Here is a tiny trained network, its code and every weight. The questions are about switching its units off for an input and a class, where a switched-off unit gives its printed mean instead of its output.

import numpy as np


def w(rows, s, z=0):
    codes = np.array(rows[::2]) - 128.0
    scale = np.full(codes.shape[1], s)
    scale[-1] = z or s
    return codes * scale


def norm(h):
    return h / np.sqrt((h * h).mean(-1, keepdims=True) + 1e-5)


def f(y):
    return np.maximum(y, 0)


def log_softmax(a):
    a = a - a.max(-1, keepdims=True)
    return a - np.log(np.exp(a).sum(-1, keepdims=True))


def net(x, mask):
    res = np.array(x, float).reshape(1, 6) / 4 @ E
    u = 0
    for l in range(4):
        y = f(norm(res) @ A[l][:, :-1].T + A[l][:, -1])
        res = res + np.where(mask[u : u + 7], y, B[l][:, -1]) @ B[l][:, :-1]
        u += 7
    return log_softmax(norm(res)[-1] @ U[:, :-1].T + U[:, -1])


A, B = {}, {}
E = w([
[32,61,253],'x0',
[139,194,109],'x1',
[148,51,134],'x2',
[201,71,130],'x3',
[35,70,9],'x4',
[122,95,103],'x5',
],0.0031)
A[0] = w([
[3,109,103,79],'L0N1',
[168,21,184,211],'L0N2',
[27,242,140,195],'L0N3',
[147,209,39,202],'L0N4',
[206,121,177,253],'L0N5',
[95,70,209,189],'L0N6',
[80,115,218,230],'L0N7',
],0.0082,0.0018)
B[0] = w([
[136,2,133,218],'L0N1',
[180,135,104,215],'L0N2',
[133,129,189,234],'L0N3',
[121,190,182,252],'L0N4',
[136,104,53,219],'L0N5',
[173,85,77,217],'L0N6',
[208,126,114,226],'L0N7',
],0.0082,0.0047)
A[1] = w([
[157,106,88,3],'L1N1',
[51,105,242,23],'L1N2',
[48,151,102,60],'L1N3',
[159,64,255,65],'L1N4',
[39,179,154,35],'L1N5',
[99,238,54,87],'L1N6',
[115,213,223,180],'L1N7',
],0.008,0.002)
B[1] = w([
[121,125,110,177],'L1N1',
[152,150,104,178],'L1N2',
[157,135,187,144],'L1N3',
[217,156,222,244],'L1N4',
[125,124,175,160],'L1N5',
[14,110,143,234],'L1N6',
[162,255,194,253],'L1N7',
],0.0047,0.0032)
A[2] = w([
[25,73,71,157],'L2N1',
[78,182,94,102],'L2N2',
[2,172,131,94],'L2N3',
[121,128,181,6],'L2N4',
[81,107,71,99],'L2N5',
[71,78,196,77],'L2N6',
[193,144,192,160],'L2N7',
],0.0058,0.0022)
B[2] = w([
[128,128,194,185],'L2N1',
[99,254,143,167],'L2N2',
[225,162,107,174],'L2N3',
[128,118,127,134],'L2N4',
[68,234,166,155],'L2N5',
[138,99,94,155],'L2N6',
[142,171,97,255],'L2N7',
],0.0055,0.0029)
A[3] = w([
[83,180,70,88],'L3N1',
[90,142,105,97],'L3N2',
[87,59,119,244],'L3N3',
[198,152,254,193],'L3N4',
[186,161,69,207],'L3N5',
[206,85,113,2],'L3N6',
[189,146,46,47],'L3N7',
],0.0081,0.0009)
B[3] = w([
[148,188,193,163],'L3N1',
[136,190,166,138],'L3N2',
[254,92,190,171],'L3N3',
[70,161,64,254],'L3N4',
[104,202,104,214],'L3N5',
[119,154,15,220],'L3N6',
[174,201,51,200],'L3N7',
],0.0043,0.0051)
U = w([
[116,45,157,161],'0',
[181,193,170,252],'1',
[195,133,94,202],'2',
[49,114,217,4],'3',
[89,254,144,108],'4',
[111,161,144,22],'5',
[175,83,143,10],'6',
],0.0074,0.0022)

Each question gives the input, the list of numbers given to net, and the class t.
The units are the neurons (one row each of A and B). Each row of codes is followed by its name. A weight is (code - 128) times the scale printed after its matrix; where a second scale follows, it is the last column's (A, B and U).
mask holds one flag per neuron, layer by layer. A switched-off neuron (its flag False) gives its mean, the last column of its row in B, instead of its output. The means were averaged over made-up inputs and are rounded, as every weight is.
A unit's drop is (log p(t) with every unit on - log p(t) with that unit switched off) / (log p(t) with every unit on - log p(t) with every unit switched off).
The circuit of an input: a set's keep is (log p(t) with only the set's units on - log p(t) with every unit switched off) / (log p(t) with every unit on - log p(t) with every unit switched off). Starting from the 12 units with the biggest drops (on a tie, the unit counted first), units are removed one at a time, each time the one whose removal leaves the highest keep (on an exact tie, the one counted first), for as long as the keep stays at least 0.8.
units of the circuit, in order: the units of the circuit, biggest drop first
top k neurons: the k neurons with the biggest drops, biggest first
top k neurons in layer l: the k neurons of layer l with the biggest drops, biggest first
drop of u: that unit's drop, to one decimal
input [8,2,-4,-5,5,-3], class 0: units of the circuit, in order -> (L0N1)
input [-6,-7,3,-6,7,-5], class 0: top 3 neurons -> (L0N1 L1N7 L2N1)
input [7,-1,0,-5,-4,-2], class 2: units of the circuit, in order -> (L0N6 L0N4 L3N4)
input [8,-1,-6,-3,-4,2], class 2: units of the circuit, in order -> (L0N6 L0N4 L1N7)
input [3,4,-1,-8,1,3], class 0: top 2 neurons -> (L0N1 L0N4)
input [5,2,4,-8,-6,7], class 2: top 2 neurons -> (L0N6 L0N4)
input [-2,3,-4,5,-2,8], class 4: top 2 neurons -> (L0N1 L0N7)
input [-8,-5,8,-3,0,2], class 4: top 3 neurons -> (L0N1 L0N7 L0N6)
input [1,3,-1,-1,3,2], class 0: top 3 neurons in layer 0 -> (L0N1 L0N7 L0N2)
input [4,4,2,1,3,-4], class 6: drop of L0N1 -> 0.3
input [-8,4,-1,2,4,6], class 4: drop of L0N6 -> 0.0
input [-3,-7,-7,2,7,6], class 0: drop of L3N4 -> -0.1
